Group and class of each row:
-.13  .06 -.02  .01  .04 -.03  .00 -.08 -.04 -.04 -.11 -.09  .03  .04  .08 -.09  .00 -.21 -.16  .13 -.03  .03 -.03  .08  .55 -.28 -.02  .10  .03 -.01 -.04  .09  .50 -.04  .18  .26 -.01  .03  .07 -.03  .34  .00 -> (58) S
-.12 -.01 -.03 -.01  .07  .07  .06  .08  .01  .00 -.07 -.05  .00  .02  .01 -.01 -.08  .00 -.08  .09  .13 -.12  .05  .14  .23 -.16 -.13 -.02 -.02  .03  .03  .02  .20  .01  .20  .03  .06  .06  .16  .03  .45 -.10 -> (50) J
 .00  .00 -.13 -.06  .04  .04  .02  .09  .01  .06  .04 -.14  .03 -.10 -.06 -.06 -.09 -.07 -.09  .07  .06 -.10 -.02  .01 -.16  .19  .00  .63  .00 -.07 -.14  .11  .37  .06  .40  .07 -.03  .06  .13 -.02  .63  .07 -> (60) Z
 .04  .05 -.01 -.04 -.02  .02 -.08  .00 -.03 -.02 -.03 -.17 -.01 -.12 -.15 -.13  .02 -.13  .01  .11  .03  .04 -.07  .02  .15 -.19 -.06  .22  .10 -.03 -.12  .00  .45  .02  .20  .13 -.04  .01  .06  .02  .29  .04 -> (58) S
-.15 -.01  .05  .00  .00  .00  .04  .04 -.04 -.07  .03  .01  .00  .06  .09 -.06 -.02 -.03 -.15  .08  .01 -.04  .04  .06  .49 -.07 -.04  .09 -.08  .04  .06  .00  .20  .08  .12  .07  .01  .06  .08  .02  .21 -.18 -> (50) J
-.13  .07 -.11  .03  .06 -.03  .01 -.03 -.03 -.05  .00 -.18  .06 -.03 -.04 -.02 -.06 -.11 -.12  .13 -.09  .00 -.11  .09  .44 -.19 -.08  .22  .13 -.04 -.04  .06  .63 -.03  .32  .34 -.03  .05  .11  .01  .18  .03 -> (58) S
-.05  .06 -.07  .02  .07  .00 -.09 -.04 -.03 -.04  .00 -.14  .03 -.05  .06 -.12 -.03 -.16 -.04  .08 -.03  .09 -.05  .04  .28 -.15 -.01  .17  .10 -.01 -.07  .09  .54 -.02  .27  .20 -.03  .05  .06 -.09  .23  .18 -> (58) S
-.11  .00 -.17 -.12 -.06  .00  .05  .22  .01 -.01  .04 -.06  .06  .13  .37 -.03  .00  .06 -.18  .10 -.05 -.18  .05  .05  .20 -.07 -.13  .20 -.04 -.01  .00  .13  .18 -.03  .39  .14  .10  .05  .08  .08  .46  .02 -> (56) X
-.07  .01  .05  .11  .09 -.04  .08 -.05 -.02 -.06 -.05  .01 -.07  .15  .13  .06 -.01  .02 -.17  .06  .00 -.03  .05  .10  .48 -.12 -.07 -.37 -.07  .03  .05  .04  .32 -.02  .03  .14  .04  .09  .06 -.01  .19 -.16 -> (50) W
 .00 -.03 -.07 -.01  .14  .03  .03 -.06  .02 -.05  .16 -.20  .02 -.08 -.03 -.10 -.03 -.10 -.17  .09  .00  .04 -.08  .09 -.31  .46  .07  .56 -.02 -.06 -.07  .04  .23  .02  .26 -.04 -.10  .07  .16 -.01  .63  .00 -> (60) C
-.12 -.08 -.13 -.06  .05  .01  .06  .13 -.07 -.01  .03 -.20  .03  .04  .21 -.07 -.07  .05 -.14  .17  .01 -.14  .00  .07  .15  .04 -.06  .21 -.01 -.02 -.06  .05  .48 -.02  .32  .10  .00  .06  .11  .02  .54  .05 -> (56) Q
 .03 -.02 -.22 -.10  .18  .05  .10  .10  .07 -.06 -.08 -.06 -.03  .05 -.02 -.08 -.04  .09 -.13  .08  .02 -.10 -.01  .02 -.27  .37 -.09  .45 -.06 -.01 -.01  .03  .20 -.11  .36  .05 -.07  .03  .15  .05  .48  .14 -> (56) X
-.01 -.01 -.17  .03  .06  .00  .06  .13  .01 -.03 -.09 -.11 -.09  .06  .31 -.02 -.06  .09 -.17  .01  .02 -.11 -.11  .03 -.16  .31 -.06  .26 -.04 -.06  .03  .14  .31 -.14  .31  .14 -.04  .09  .15  .02  .63  .02 -> (56) X
